Below is a small trained network, with its code and all its weights. Each question gives an input and a class and asks what happens when units are switched off, that is, made to give their printed mean instead of their output.

import numpy as np


def w(rows, s, z=0):
    codes = np.array(rows[::2]) - 128.0
    scale = np.full(codes.shape[1], s)
    scale[-1] = z or s
    return codes * scale


def norm(h):
    return h / np.sqrt((h * h).mean(-1, keepdims=True) + 1e-5)


def f(y):
    return np.maximum(y, 0)


def log_softmax(a):
    a = a - a.max(-1, keepdims=True)
    return a - np.log(np.exp(a).sum(-1, keepdims=True))


def net(x, mask):
    res = np.array(x, float).reshape(1, 4) / 4 @ E
    u = 0
    for l in range(4):
        y = f(norm(res) @ A[l][:, :-1].T + A[l][:, -1])
        res = res + np.where(mask[u : u + 5], y, B[l][:, -1]) @ B[l][:, :-1]
        u += 5
    return log_softmax(norm(res)[-1] @ U[:, :-1].T + U[:, -1])


A, B = {}, {}
E = w([
[132,167,178,131,99,139,111,255,122,81,125,113],'x0',
[126,136,119,132,134,131,131,125,126,121,118,122],'x1',
[61,104,54,116,131,200,132,158,114,108,245,110],'x2',
[122,147,93,160,31,161,230,107,132,200,88,125],'x3',
],0.019)
A[0] = w([
[70,71,87,96,244,126,46,156,137,63,232,113,115],'L0N1',
[124,66,91,114,178,108,138,9,133,164,138,142,247],'L0N2',
[19,95,66,86,87,197,150,142,112,112,204,118,3],'L0N3',
[160,101,176,59,242,44,22,117,116,73,115,147,205],'L0N4',
[121,132,198,115,121,134,140,171,125,97,93,119,44],'L0N5',
],0.011,0.0068)
B[0] = w([
[93,169,153,18,100,75,151,94,63,96,97,155,245],'L0N1',
[149,133,141,140,142,109,177,1,124,133,151,218,221],'L0N2',
[162,89,109,190,179,172,104,160,203,117,131,130,198],'L0N3',
[170,93,100,233,156,194,137,154,184,138,156,97,252],'L0N4',
[148,94,113,100,152,58,129,134,158,84,145,162,150],'L0N5',
],0.015,0.019)
A[1] = w([
[95,91,72,152,150,212,147,111,153,151,154,119,43],'L1N1',
[158,149,127,172,39,141,123,247,155,124,72,85,111],'L1N2',
[143,127,163,122,52,52,175,137,131,176,31,144,102],'L1N3',
[119,117,102,176,114,178,108,200,100,142,181,15,2],'L1N4',
[127,143,112,119,128,154,95,98,92,151,192,110,66],'L1N5',
],0.012,0.0081)
B[1] = w([
[150,95,170,174,193,174,65,69,124,167,164,92,205],'L1N1',
[49,3,87,13,218,131,221,128,130,89,82,121,255],'L1N2',
[181,91,108,73,112,141,187,17,87,83,50,192,231],'L1N3',
[124,96,121,96,135,217,188,236,190,144,114,75,165],'L1N4',
[111,73,116,129,199,111,187,123,79,140,138,191,135],'L1N5',
],0.011,0.0089)
A[2] = w([
[110,138,138,55,83,161,119,254,59,99,149,74,75],'L2N1',
[167,109,139,175,145,5,101,160,165,126,112,145,80],'L2N2',
[147,87,127,159,162,146,54,240,183,120,88,60,4],'L2N3',
[159,172,110,132,80,30,119,31,111,170,158,177,76],'L2N4',
[178,127,115,253,125,187,134,63,162,163,124,132,73],'L2N5',
],0.011,0.0047)
B[2] = w([
[106,165,139,145,93,107,81,156,129,145,140,93,176],'L2N1',
[114,132,131,134,137,147,157,125,165,118,134,108,148],'L2N2',
[107,138,154,92,93,155,205,130,157,131,91,71,190],'L2N3',
[113,140,145,104,116,125,117,250,153,113,106,56,215],'L2N4',
[115,139,124,171,113,134,30,162,89,151,144,121,250],'L2N5',
],0.02,0.012)
A[3] = w([
[153,116,123,127,17,54,165,115,104,145,21,155,80],'L3N1',
[75,107,13,162,99,177,192,179,137,191,173,154,92],'L3N2',
[98,90,75,137,64,185,150,128,144,136,138,136,101],'L3N3',
[131,140,134,133,94,140,147,135,126,122,151,138,3],'L3N4',
[113,128,133,132,108,121,8,140,99,123,116,57,120],'L3N5',
],0.012,0.0052)
B[3] = w([
[65,224,51,69,68,147,51,121,80,211,180,109,255],'L3N1',
[221,114,255,222,189,139,136,155,198,75,95,85,205],'L3N2',
[199,93,109,176,131,72,164,123,152,98,133,113,188],'L3N3',
[144,161,154,122,153,188,98,97,118,82,128,147,128],'L3N4',
[141,152,75,171,77,127,79,124,96,204,184,125,206],'L3N5',
],0.0098,0.0081)
U = w([
[173,114,123,251,148,144,87,107,144,157,174,153,172],'0',
[113,98,99,37,142,88,168,85,91,83,114,198,255],'1',
[139,87,147,136,145,155,175,186,205,96,96,65,90],'2',
[81,181,146,94,105,90,67,193,108,91,152,96,12],'3',
[113,199,94,123,62,114,82,107,104,200,100,139,61],'4',
],0.024,0.0031)

Each question gives the input, the list of numbers given to net, and the class t.
The units are the neurons (one row each of A and B). Each row of codes is followed by its name. A weight is (code - 128) times the scale printed after its matrix; where a second scale follows, it is the last column's (A, B and U).
mask holds one flag per neuron, layer by layer. A switched-off neuron (its flag False) gives its mean, the last column of its row in B, instead of its output. The means were averaged over made-up inputs and are rounded, as every weight is.
A unit's drop is (log p(t) with every unit on - log p(t) with that unit switched off) / (log p(t) with every unit on - log p(t) with every unit switched off).
The circuit of an input: a set's keep is (log p(t) with only the set's units on - log p(t) with every unit switched off) / (log p(t) with every unit on - log p(t) with every unit switched off). Starting from the 12 units with the biggest drops (on a tie, the unit counted first), units are removed one at a time, each time the one whose removal leaves the highest keep (on an exact tie, the one counted first), for as long as the keep stays at least 0.8.
units of the circuit, in order: the units of the circuit, biggest drop first
most important unit: the unit with the biggest drop
k most important neurons: the k neurons with the biggest drops, biggest first
drop when u is switched off: that unit's drop, to one decimal
input [0,8,-1,-8], class 0: units of the circuit, in order	[L0N4]
input [1,-7,1,0], class 3: 3 most important neurons	[L0N4 L0N1 L1N3]
input [5,-1,8,0], class 3: 4 most important neurons	[L0N4 L0N1 L2N1 L0N2]
input [1,2,7,-4], class 3: 2 most important neurons	[L0N1 L0N2]
input [-4,-5,-3,1], class 4: 3 most important neurons	[L0N4 L0N3 L2N4]
input [-6,5,-6,1], class 4: 3 most important neurons	[L0N3 L0N4 L2N4]
input [-6,2,-1,5], class 4: 2 most important neurons	[L0N4 L0N3]
input [-2,4,-3,7], class 4: 2 most important neurons	[L0N4 L0N1]
input [0,-8,-7,-4], class 0: 2 most important neurons	[L2N5 L2N4]
input [5,-1,-1,1], class 1: 2 most important neurons	[L0N4 L0N3]
input [-4,8,-5,1], class 4: 2 most important neurons	[L0N3 L0N4]
input [7,7,5,-1], class 3: 2 most important neurons	[L0N4 L0N1]
input [4,-6,-8,1], class 1: 2 most important neurons	[L0N2 L0N3]
input [0,-7,-2,-2], class 0: most important unit	L2N5
input [2,-6,1,-1], class 3: 4 most important neurons	[L0N1 L2N1 L0N2 L1N3]
input [-5,6,2,-1], class 1: drop when L0N4 is switched off	0.3
input [-5,-6,-5,5], class 4: drop when L0N1 is switched off	0.1
input [-2,1,-3,1], class 4: drop when L0N3 is switched off	0.6
